Below are the code and all the weights of a small trained network. Each question names an input and a class and asks about switching units off, where a switched-off unit gives its printed mean instead of its output.

import numpy as np


def w(rows, s, z=0):
    codes = np.array(rows[::2]) - 128.0
    scale = np.full(codes.shape[1], s)
    scale[-1] = z or s
    return codes * scale


def f(y):
    return np.maximum(y, 0)


def log_softmax(a):
    a = a - a.max(-1, keepdims=True)
    return a - np.log(np.exp(a).sum(-1, keepdims=True))


def net(x, mask):
    res = np.array(x, float).reshape(1, 5) / 4 @ E
    y = f(res @ A[0][:, :-1].T + A[0][:, -1])
    res = res + np.where(mask, y, B[0][:, -1]) @ B[0][:, :-1]
    return log_softmax(res[-1] @ U[:, :-1].T + U[:, -1])


A, B = {}, {}
E = w([
[178,74,229,230,100,153,185,93,53],'x0',
[129,234,112,216,142,181,232,3,216],'x1',
[182,88,133,6,90,126,81,222,157],'x2',
[6,205,11,135,202,87,90,92,151],'x3',
[89,46,149,144,142,77,64,178,4],'x4',
],0.0029)
A[0] = w([
[149,132,126,93,127,133,126,141,169,183],'N1',
[90,178,92,130,133,125,128,111,150,176],'N2',
[169,147,190,245,126,144,194,73,141,222],'N3',
[106,154,107,133,131,127,130,118,141,163],'N4',
[88,183,83,134,135,126,127,108,157,180],'N5',
[72,196,73,151,141,122,130,103,169,189],'N6',
[183,82,141,1,129,124,89,197,162,207],'N7',
[180,144,123,44,119,140,122,159,209,188],'N8',
[82,183,85,145,137,125,129,108,159,185],'N9',
[137,115,131,111,128,126,117,137,119,255],'N10',
[130,39,146,97,121,116,97,170,60,213],'N11',
[134,129,127,123,130,127,126,130,133,146],'N12',
[104,65,143,138,126,113,103,149,51,170],'N13',
[93,180,86,138,136,124,127,108,154,178],'N14',
[95,29,155,146,128,103,83,166,5,178],'N15',
[73,203,57,147,140,124,128,100,173,186],'N16',
[165,158,179,235,124,148,190,73,140,230],'N17',
],0.0092,0.00086)
B[0] = w([
[122,136,100,110,102,111,132,112,138,159],'N1',
[61,146,113,145,152,134,130,120,124,190],'N2',
[231,163,170,240,111,105,132,81,147,254],'N3',
[94,141,121,139,143,131,126,125,128,164],'N4',
[53,150,107,148,157,132,124,118,121,200],'N5',
[31,166,111,161,169,128,116,117,131,224],'N6',
[146,106,76,6,42,130,172,126,165,227],'N7',
[117,150,66,79,69,85,139,97,163,193],'N8',
[51,158,116,156,158,131,121,119,130,205],'N9',
[131,116,125,99,121,134,137,134,128,156],'N10',
[145,68,143,66,161,148,93,191,83,216],'N11',
[127,127,124,124,125,123,126,126,129,133],'N12',
[141,88,169,123,170,159,118,173,92,195],'N13',
[58,151,112,150,156,134,125,120,126,196],'N14',
[153,63,186,118,199,175,104,201,67,236],'N15',
[20,161,100,163,171,132,115,114,121,232],'N16',
[213,162,177,233,111,100,129,77,138,249],'N17',
],0.02,0.0055)
U = w([
[1,176,98,157,194,132,104,104,131,5],'0',
[225,155,190,195,105,102,151,74,145,200],'1',
[135,118,79,64,33,104,182,129,178,158],'2',
[156,55,174,98,173,211,79,222,63,163],'3',
],0.0059,0.00018)

Each question gives the input, the list of numbers given to net, and the class t.
The units are the neurons (one row each of A and B). Each row of codes is followed by its name. A weight is (code - 128) times the scale printed after its matrix; where a second scale follows, it is the last column's (A, B and U).
mask holds one flag per neuron, in row order. A switched-off neuron (its flag False) gives its mean, the last column of its row in B, instead of its output. The means were averaged over made-up inputs and are rounded, as every weight is.
A unit's drop is (log p(t) with every unit on - log p(t) with that unit switched off) / (log p(t) with every unit on - log p(t) with every unit switched off).
The circuit of an input: a set's keep is (log p(t) with only the set's units on - log p(t) with every unit switched off) / (log p(t) with every unit on - log p(t) with every unit switched off). Starting from the 12 units with the biggest drops (on a tie, the unit counted first), units are removed one at a time, each time the one whose removal leaves the highest keep (on an exact tie, the one counted first), for as long as the keep stays at least 0.8.
circuit, biggest first: the units of the circuit, biggest drop first
top k neurons: the k neurons with the biggest drops, biggest first
drop when u is switched off: that unit's drop, to one decimal
input [4,3,4,2,3], class 1: circuit, biggest first => N16, N6
input [7,4,2,5,-2], class 1: top 2 neurons => N3, N17
input [-5,-7,7,7,-2], class 2: circuit, biggest first => N7
input [-2,7,5,-6,-8], class 1: top 2 neurons => N17, N3
input [2,4,-5,0,-2], class 1: top 2 neurons => N3, N17
input [-3,5,3,-4,6], class 3: top 2 neurons => N3, N17
input [0,-8,7,4,-4], class 2: top 2 neurons => N7, N8
input [-5,0,5,-4,6], class 3: top 2 neurons => N15, N11
input [-2,-1,6,3,2], class 2: drop when N17 is switched off => 0.0
input [-1,-6,-5,-2,-7], class 2: drop when N16 is switched off => 0.1
input [5,4,1,3,-7], class 1: drop when N17 is switched off => 1.9
input [1,-6,-7,4,0], class 3: drop when N15 is switched off => 0.2
